Below are the code and all the weights of a small trained network. Each question names an input and a target symbol and asks about switching units off, where a switched-off unit gives its printed mean instead of its output.

import numpy as np


def w(rows, s, z=0):
    codes = np.array(rows[::2]) - 128.0
    scale = np.full(codes.shape[1], s)
    scale[-1] = z or s
    return codes * scale


def softmax(a):
    e = np.exp(a - a.max(-1, keepdims=True))
    return e / e.sum(-1, keepdims=True)


def log_softmax(a):
    a = a - a.max(-1, keepdims=True)
    return a - np.log(np.exp(a).sum(-1, keepdims=True))


def net(x, mask):
    ids = ['ΘΛΞΠΣΦΩαβεμτ'.index(c) for c in x.split()]
    T = len(ids)
    res = E[ids] + P[:T]
    u = 0
    for l in range(3):
        r = res
        for j in range(3):
            rows = slice(2 * j, 2 * j + 2)
            q, k, v = (r @ M[l][rows].T for M in (Q, K, V))
            z = softmax(np.where(np.tri(T) > 0, q @ k.T / 2**0.5, -1e9)) @ v
            o = O[l][rows]
            res = res + np.where(mask[u + j], z, o[:, -1]) @ o[:, :-1]
        u += 3
    return log_softmax(res[-1] @ U[:, :-1].T + U[:, -1])


Q, K, V, O = {}, {}, {}, {}
E = w([
[144,113,136,135,226,172,94,186],'Θ',
[88,36,103,75,82,171,140,141],'Λ',
[134,78,151,129,154,208,146,90],'Ξ',
[146,84,102,172,131,160,40,160],'Π',
[139,142,141,40,151,172,182,156],'Σ',
[184,146,70,70,80,161,79,157],'Φ',
[60,66,133,154,171,112,185,88],'Ω',
[212,129,184,104,140,136,49,40],'α',
[164,111,168,172,126,60,66,64],'β',
[163,194,201,148,193,70,160,58],'ε',
[158,220,2,153,188,103,109,129],'μ',
[118,155,60,65,110,33,163,115],'τ',
],0.0091)
P = w([
[80,157,160,135,104,166,112,147],'0',
[233,57,134,173,135,126,205,174],'1',
[108,94,122,62,173,109,97,112],'2',
[113,194,95,131,100,175,110,57],'3',
[254,59,58,148,148,90,198,117],'4',
[124,116,113,67,165,83,63,104],'5',
[104,201,108,138,87,182,118,50],'6',
],0.014)
Q[0] = w([
[158,100,78,134,167,92,97,173],'0.h1',
[140,123,94,126,99,191,130,131],'0.h1',
[108,114,120,142,113,140,136,135],'0.h2',
[86,103,108,139,104,132,147,120],'0.h2',
[130,113,146,132,129,92,137,184],'0.h3',
[249,78,95,141,166,106,172,109],'0.h3',
],0.017)
K[0] = w([
[138,141,39,184,121,98,87,118],'0.h1',
[102,124,93,75,87,184,121,173],'0.h1',
[138,109,111,144,102,127,129,120],'0.h2',
[172,63,100,173,125,105,146,139],'0.h2',
[155,108,119,155,145,84,172,106],'0.h3',
[130,160,74,90,138,26,125,9],'0.h3',
],0.013)
V[0] = w([
[88,131,105,129,155,55,93,184],'0.h1',
[141,100,129,159,170,85,50,94],'0.h1',
[200,116,96,165,123,121,149,107],'0.h2',
[194,103,159,80,189,139,153,110],'0.h2',
[215,186,144,110,118,103,41,211],'0.h3',
[130,123,150,254,197,122,53,130],'0.h3',
],0.0078)
O[0] = w([
[96,96,172,40,119,75,152,160,8],'0.h1',
[123,87,138,66,153,169,162,81,127],'0.h1',
[191,179,140,133,140,147,81,125,161],'0.h2',
[148,130,149,128,221,157,101,118,245],'0.h2',
[177,164,152,2,87,199,199,100,216],'0.h3',
[44,83,51,117,74,167,237,55,19],'0.h3',
],0.0082,0.0013)
Q[1] = w([
[138,101,145,112,117,84,92,136],'1.h1',
[142,141,95,85,74,97,114,178],'1.h1',
[5,185,146,116,104,103,98,109],'1.h2',
[117,89,147,124,89,189,63,146],'1.h2',
[56,230,130,120,71,217,72,98],'1.h3',
[46,144,147,81,104,122,112,149],'1.h3',
],0.012)
K[1] = w([
[158,110,123,84,154,117,67,81],'1.h1',
[48,208,129,132,101,165,86,126],'1.h1',
[106,54,170,159,53,244,127,226],'1.h2',
[89,101,163,81,125,238,2,148],'1.h2',
[74,115,239,182,27,189,157,187],'1.h3',
[120,44,173,154,119,195,152,251],'1.h3',
],0.0077)
V[1] = w([
[201,93,93,149,151,100,179,169],'1.h1',
[165,132,117,154,92,134,197,150],'1.h1',
[127,217,149,98,156,168,165,185],'1.h2',
[75,197,149,77,161,55,134,88],'1.h2',
[174,66,178,81,25,77,19,5],'1.h3',
[85,155,2,75,178,163,96,205],'1.h3',
],0.0072)
O[1] = w([
[134,146,72,74,92,124,110,154,253],'1.h1',
[134,142,109,121,97,75,110,150,204],'1.h1',
[169,191,121,112,152,138,137,72,139],'1.h2',
[109,165,127,128,139,29,161,100,35],'1.h2',
[103,170,111,112,171,192,190,254,151],'1.h3',
[177,70,185,121,32,160,130,77,163],'1.h3',
],0.0092,0.0026)
Q[2] = w([
[200,158,97,128,113,79,152,147],'2.h1',
[92,252,143,152,105,158,104,96],'2.h1',
[115,98,110,124,147,38,171,125],'2.h2',
[145,140,105,103,129,209,86,85],'2.h2',
[152,58,135,68,184,130,157,132],'2.h3',
[194,91,152,164,147,98,160,159],'2.h3',
],0.014)
K[2] = w([
[228,81,58,217,142,148,235,156],'2.h1',
[58,165,185,230,71,194,150,123],'2.h1',
[182,92,64,96,225,97,104,153],'2.h2',
[19,137,199,98,84,160,113,164],'2.h2',
[166,122,51,30,199,120,23,116],'2.h3',
[254,88,56,114,193,104,179,122],'2.h3',
],0.0093)
V[2] = w([
[127,28,58,164,67,127,179,195],'2.h1',
[129,83,209,238,210,121,178,96],'2.h1',
[54,148,232,70,156,146,70,133],'2.h2',
[69,221,39,193,31,149,95,69],'2.h2',
[128,83,159,152,173,149,235,85],'2.h3',
[170,184,139,130,135,254,71,86],'2.h3',
],0.0081)
O[2] = w([
[55,210,194,134,125,235,133,95,215],'2.h1',
[170,88,102,223,98,224,94,148,59],'2.h1',
[177,94,241,89,174,197,177,164,158],'2.h2',
[156,142,26,130,227,156,137,105,235],'2.h2',
[148,115,83,155,115,129,251,151,114],'2.h3',
[108,137,57,131,2,142,64,196,252],'2.h3',
],0.0085,0.0029)
U = w([
[112,50,165,27,230,100,125,107,252],'Θ',
[66,170,127,62,76,117,45,164,165],'Λ',
[96,202,207,145,128,176,54,133,91],'Ξ',
[127,114,156,157,165,182,142,61,86],'Π',
[218,45,79,170,187,104,173,178,72],'Σ',
[194,101,97,122,77,161,195,254,55],'Φ',
[52,91,58,197,69,149,54,126,88],'Ω',
[108,210,133,135,197,159,216,217,116],'α',
[5,176,118,102,48,171,193,94,109],'β',
[86,174,29,145,143,63,152,73,111],'ε',
[156,48,143,100,6,143,216,10,112],'μ',
[221,132,183,215,45,24,88,154,185],'τ',
],0.0049,0.0045)

Each question gives the input, a string of symbols that net reads in full, and the target symbol t.
The units are the heads (2 rows each of Q, K, V and O). Each row of codes is followed by its name. A weight is (code - 128) times the scale printed after its matrix; where a second scale follows, it is the last column's (O and U).
mask holds one flag per head, layer by layer. A switched-off head (its flag False) gives its mean, the last column of its rows in O, instead of its output. The means were averaged over made-up inputs and are rounded, as every weight is.
A unit's drop is (log p(t) with every unit on - log p(t) with that unit switched off) / (log p(t) with every unit on - log p(t) with every unit switched off).
The circuit of an input: a set's keep is (log p(t) with only the set's units on - log p(t) with every unit switched off) / (log p(t) with every unit on - log p(t) with every unit switched off). Starting from all 9 units, units are removed one at a time, each time the one whose removal leaves the highest keep (on an exact tie, the one counted first), for as long as the keep stays at least 0.8.
circuit, biggest first: the units of the circuit, biggest drop first
most important unit: the unit with the biggest drop
which heads matter: for each layer, one digit per head in row order, 1 if its drop is at least 0.15 and else 0, layers parted by /
input β Λ Ω τ τ, target τ: circuit, biggest first => 2.h2, 0.h3
input Ξ Π τ Σ τ Ξ β, target Ω: circuit, biggest first => 2.h1, 0.h3, 1.h1, 2.h3
input μ μ μ μ Φ Λ α, target ε: circuit, biggest first => 2.h2, 0.h2, 2.h1
input β τ μ Φ, target α: most important unit => 1.h3
input Ξ τ τ Ω α, target τ: circuit, biggest first => 1.h2, 0.h3, 2.h2
input τ Φ Φ Φ, target Θ: circuit, biggest first => 2.h3, 2.h1, 1.h2, 0.h1
input Σ Ω τ τ, target τ: circuit, biggest first => 1.h1, 1.h3, 2.h1, 0.h3
input Φ μ β Ω ε, target ε: circuit, biggest first => 2.h2, 1.h3, 0.h3
input ε μ Λ ε β, target ε: circuit, biggest first => 2.h2, 0.h3
input Σ Φ α τ Ξ, target τ: circuit, biggest first => 0.h3, 2.h2
input Λ Φ Φ Σ α, target α: circuit, biggest first => 1.h3, 2.h1
input Ω τ ε ε Φ, target ε: circuit, biggest first => 1.h2, 2.h2
input Φ Φ Φ Ξ Ξ Ξ μ, target Λ: which heads matter => 001 / 000 / 101
input τ ε Π Ω μ, target μ: most important unit => 1.h3
input α Φ Φ μ, target Φ: which heads matter => 000 / 100 / 101
input Σ μ Ξ Φ Ω τ μ, target τ: which heads matter => 001 / 101 / 100
input Θ Θ μ τ Π, target τ: which heads matter => 001 / 010 / 010
input Π Θ Φ Θ, target β: which heads matter => 011 / 000 / 100
input Φ Π α τ, target Λ: which heads matter => 001 / 010 / 101
input Φ Λ Φ Λ, target Λ: most important unit => 2.h3
input α τ Φ Φ α, target α: which heads matter => 000 / 001 / 100
